What each symbol does to the items:
p: RT->LB, SQ->CT, LM->ZF, MP->ZC, CT->BS, TM->MJ, DN->HT, BS->LM, HT->MC, HP->HD, GR->DN, PQ->HT, HD->PG, TC->CQ, ZB->BF, GF->RT, MJ->DN, GB->GF, DJ->TC, GS->BS, CQ->LM, GZ->MP, LB->DS, GG->SQ, BF->GR, DR->RM, NH->PQ, RM->NH, PG->MJ, MC->RT, ZF->RT, ZC->DJ, CH->GZ, DS->GB
y: RT->GS, SQ->DJ, LM->CT, MP->BF, CT->TC, TM->MC, DN->HD, BS->SQ, HT->DR, HP->NH, GR->CH, PQ->RT, HD->PQ, TC->GZ, ZB->PG, GF->CQ, MJ->HP, GB->ZF, DJ->CH, GS->DS, CQ->MP, GZ->ZB, LB->BS, GG->ZC, BF->TM, DR->RT, NH->DS, RM->LB, PG->ZB, MC->RM, ZF->GF, ZC->GR, CH->TM, DS->LM

Each row, then its item:
[  8  -4   2  32 -10 -44  -8   4   6  27]
item: LB
[-18  18  -5 -37  19  34 -11 -10  20  -4]
item: MP
[  6  -8  19  15  25 -45 -12  -9   2  26]
item: RT
[ -5  18  10  -2  31   1 -28  -9  -4  41]
item: GF
[-18  16 -22 -21 -24  18  -2  -4  40 -14]
item: DJ
[  1 -20  17  12  15 -51   7 -14  14 -10]
item: DR
[  1  13   9   9  23  -1 -28  -3  -8  47]
item: ZF
[  2 -20  15  12  17 -52   5 -13  11  -8]
item: DR
[  1  13  10   6  28  -1 -24  -4 -10  48]
item: GB
[  5 -23  14  17   6 -54   7  -6   9  -8]
item: RM
[  4  20 -12  12 -15  10 -21  10  -2  50]
item: LM
[  6  13 -25  19 -48  -5  -5  14   8  30]
item: BS
[-13  21  -5 -32  17  48  -8  -5  12 -12]
item: GZ
[ 12   7   4  29  -7 -17 -17   6 -20  50]
item: DS
[-14  19 -22 -19 -28  19  -3  -8  41 -12]
item: DJ
[-11  27 -20 -17 -17  35 -18   0  26  12]
item: TC
[  2 -28  17   9  14 -43  15 -11   5 -23]
item: HT
[  0  14   6   6  28   3 -24  -2 -14  49]
item: GB
[ -1  15  11  -1  30   0 -26  -9  -5  45]
item: GF
[ -7  25  -7 -10  18  31 -26  -5  14  35]
item: CQ
[-15  18  -4 -34  16  47  -9  -4  11 -13]
item: GZ
[  5 -22  15  17   9 -52   6  -9   9  -7]
item: RM
[-13  19  -5 -29  16  46  -8   0  10 -10]
item: GZ
[  3  15   9   9  28  -1 -27  -2 -10  47]
item: GB
[  1 -25  17  10  12 -45  16 -11   3 -24]
item: HT
[ -2 -21  16   7  23 -43  10 -17  15 -19]
item: MC
[ 12   4  -9  32 -15 -24 -12   9  -3  42]
item: GS
[ -2  13 -29   5 -44   6   0   8  26   5]
item: SQ
[ 18 -25   9  15 -11  -4  23  13 -45 -18]
item: HP
[  4   1   6 -17  14  45   6   7 -37 -16]
item: ZB
[  1  22 -30   4 -43  11  -9  13  14  24]
item: CT
[-11  13 -27  -7 -38   6   3   3  40  -8]
item: GG
[ 10  -7   3  32 -12 -45  -9   5   6  27]
item: LB
[  3 -28  19  10  11 -44  13  -9   2 -26]
item: HT
[-17   0   0 -30  12  17   6 -14  29 -38]
item: GR
[  4  -1   9 -14  13  44   7   6 -38 -16]
item: ZB
[ -3  16  12  -1  32   3 -27  -7  -8  42]
item: GF
[ -7  26  -9 -12  18  29 -24  -7  13  34]
item: CQ
[ -9  13 -26 -10 -35   5   1   1  38 -11]
item: GG

From each start, follow one symbol. Which item do you reach?
Answer with the item's name.
---
[-18  12 -17 -27 -11  17  -3  -7  44 -20]
p	DJ
---
[  0  -6  18  18  26 -46 -12 -12   1  27]
p	LB
---
[ 14 -30  15  25   2 -38  21   3 -24 -14]
y	RT
---
[ -9  14 -27  -7 -37   6   2   2  39 -10]
p	SQ
---
[ -3 -23  18   6  22 -46  12 -14  15 -17]
y	RM
---
[  1 -22  14  10  18 -51   6 -13  15 -11]
y	RT
---
[ 12   6   2  25  -7 -22 -15   6 -20  49]
y	LM
---
[ 12   5   4  27  -7 -18 -17   5 -20  48]
p	GB
---
[ -5  27  -9 -10  19  32 -25  -6  12  36]
y	MP
---
[ -2  16  12  -1  33   1 -28  -6  -6  44]
p	RT
---
[-13  17 -24 -20 -27  17  -3  -6  40 -10]
p	TC
---
[ -2  13 -32   3 -49   7   0  11  31   2]
y	DJ
---
[  2  20 -31   9 -44  11  -9  10  14  25]
y	TC
---
[  1  18 -27   7 -43  12 -11  15  14  24]
p	BS
---
[ -3  16   9  -1  31   3 -30  -9  -5  44]
p	RT
---
[-17   7  -7 -30  14  24   2 -11  32 -31]
p	GZ
---
[  1  14  10   7  28  -2 -26  -4 -13  46]
y	ZF
---
[  4  26 -11  10 -17   7 -22   7  -2  49]
y	CT
---
[-15  18  -4 -32  15  45  -8  -4   9 -12]
p	MP
---
[  0 -20  17  13  15 -51   7 -10  15  -8]
y	RT
---
[  0 -23  15   9  17 -53   8 -13  14 -10]
y	RT
---
[ 11   5  -8  35 -14 -26  -8   8  -2  43]
p	BS
---
[  0 -22  14  13  17 -51   5 -11  12 -10]
y	RT
---
[ -4 -22  18   3  23 -46   8 -16  14 -17]
y	RM
---
[-12  18  -5 -32  15  42  -9  -3  11 -12]
y	ZB
---
[-10  15 -29 -11 -36   6   0   5  40 -11]
p	SQ
---
[  6  21 -11  12 -18   8 -24   9  -5  51]
p	ZF
---
[ -1 -22  16  12  16 -54   7 -13  14 -10]
y	RT
---
[  2 -24  14  19   8 -54   8  -7  10  -9]
y	LB
---
[  9   3  -6  33 -17 -24 -11   9  -2  42]
y	DS
---
[-14  17  -7 -32  14  43 -10  -5  12 -13]
p	MP
---
[ -2  14  10   5  25   0 -28  -3  -5  47]
y	GF
---
[  8 -18  14   1  -1  11  18  11 -43 -32]
y	HP
---
[-12  28 -21 -15 -16  35 -19   0  27  14]
p	CQ
---
[  2 -29  17   9  16 -43  15 -12   1 -24]
y	DR
---
[ 14   8   2  25  -5 -22 -17   9 -19  46]
y	LM
---
[  7 -25  14   3   5  -8  24   3 -26 -41]
p	HT
---
[ 16 -23  12  26  -6 -36  15   8 -29  -4]
y	DS
---
[  4  23 -10  11 -16   7 -24   7  -3  48]
y	CT
---
[  8  11 -22  19 -41  -6  -6  16   7  32]
p	LM
---
[-11   2   5 -30  29  36   4 -13   7 -29]
p	GR
---
[  9   2  -8  36 -18 -25 -11   6  -4  41]
p	BS
---
[-16  16  -5 -33  14  47  -9  -4  10 -11]
y	ZB
---
[  0  18   9   5  28  -4 -28  -5 -10  48]
y	GF
---
[ 10   3   6  29  -5 -20 -15   8 -17  47]
y	LM
---
[ -9  25 -12 -10  17  31 -26  -6  11  37]
y	MP
---
[-13  20  -6 -34  16  47  -8  -3  10 -14]
p	MP
---
[-16   8 -11 -33  12  26   2 -12  30 -29]
p	GZ
---
[ 13   3  -8  33 -16 -24 -11  10  -3  42]
y	DS
---
[  2  -7  16  11  26 -44 -11  -9   1  26]
p	LB
---
[ -8  24  -9  -8  17  33 -26  -5  12  34]
p	LM
---
[ 12   5  -8  34 -17 -26 -13  10  -3  40]
y	DS
---
[-10  11 -28  -8 -36   6   2   1  40  -9]
p	SQ
---
[  3  -6  18  16  28 -43 -10 -10   3  24]
y	GS
---
[  4  -8  14  17  30 -44 -11  -9   0  25]
y	GS
---
[ -2  17  10   6  26  -2 -30  -5  -7  48]
p	RT
---
[  2 -19  12  16   7 -54   7  -9   9  -6]
y	LB
---
[  1  20 -13  13 -19   8 -25   8  -3  51]
y	CT
---
[  3  -6  17  15  28 -47 -12 -10   2  25]
y	GS
---
[  1  16   9   8  27   2 -29  -4  -9  49]
y	GF
---
[-12  28 -20 -18 -17  34 -18   1  25  12]
y	GZ
---
[-11  20  -7 -32  15  46  -9  -2  12 -11]
y	ZB
---
[-13  20  -5 -31  13  46  -7  -3  11 -13]
p	MP
---
[ -1  18 -28   9 -43  11 -10  13  15  24]
y	TC
---
[  1  15   8   7  27   3 -25  -2 -13  46]
p	GF
---
[  1  14  10   8  27   0 -26  -3 -13  47]
y	ZF
---
[ 11  -9   8   0   1  31  15  14 -47 -16]
y	ZB
---
[ 13 -11   8   1   5  30  16  12 -45 -17]
y	ZB
---
[ -2 -20  17   2  20 -46   8 -17  12 -19]
y	RM
---
[ 16 -23  11  27  -9 -36  16   5 -29  -2]
y	DS
---
[ 12   5   2  28  -4 -20 -18   7 -19  47]
y	LM
---
[  1  20 -28   9 -45  12 -10  11  10  25]
y	TC
---
[  5  -6  14  17  25 -44 -12  -9  -1  26]
p	LB
---
[  5 -28  13   4   6  -8  27   7 -24 -42]
p	HT
---
[  1  14   9   7  27   0 -27  -2 -12  44]
y	ZF
---
[-13  18  -6 -33  17  44 -10  -4  10 -11]
p	MP
---
[  7  -7   3  33 -12 -44  -8   4   7  27]
y	BS
---
[-12   2   6 -29  28  34   5 -10   9 -26]
p	GR
---
[-10  29 -21 -16 -17  36 -17   5  27  13]
y	GZ
---
[  5  24 -11   9 -17   7 -22   9  -4  53]
p	ZF
---
[-11  25 -19 -18 -17  35 -18   0  27  13]
p	CQ
---
[ -7  23  -7 -11  16  31 -25  -8  11  34]
y	MP
---
[ -3  16  11   0  31   1 -27  -7  -5  42]
y	CQ
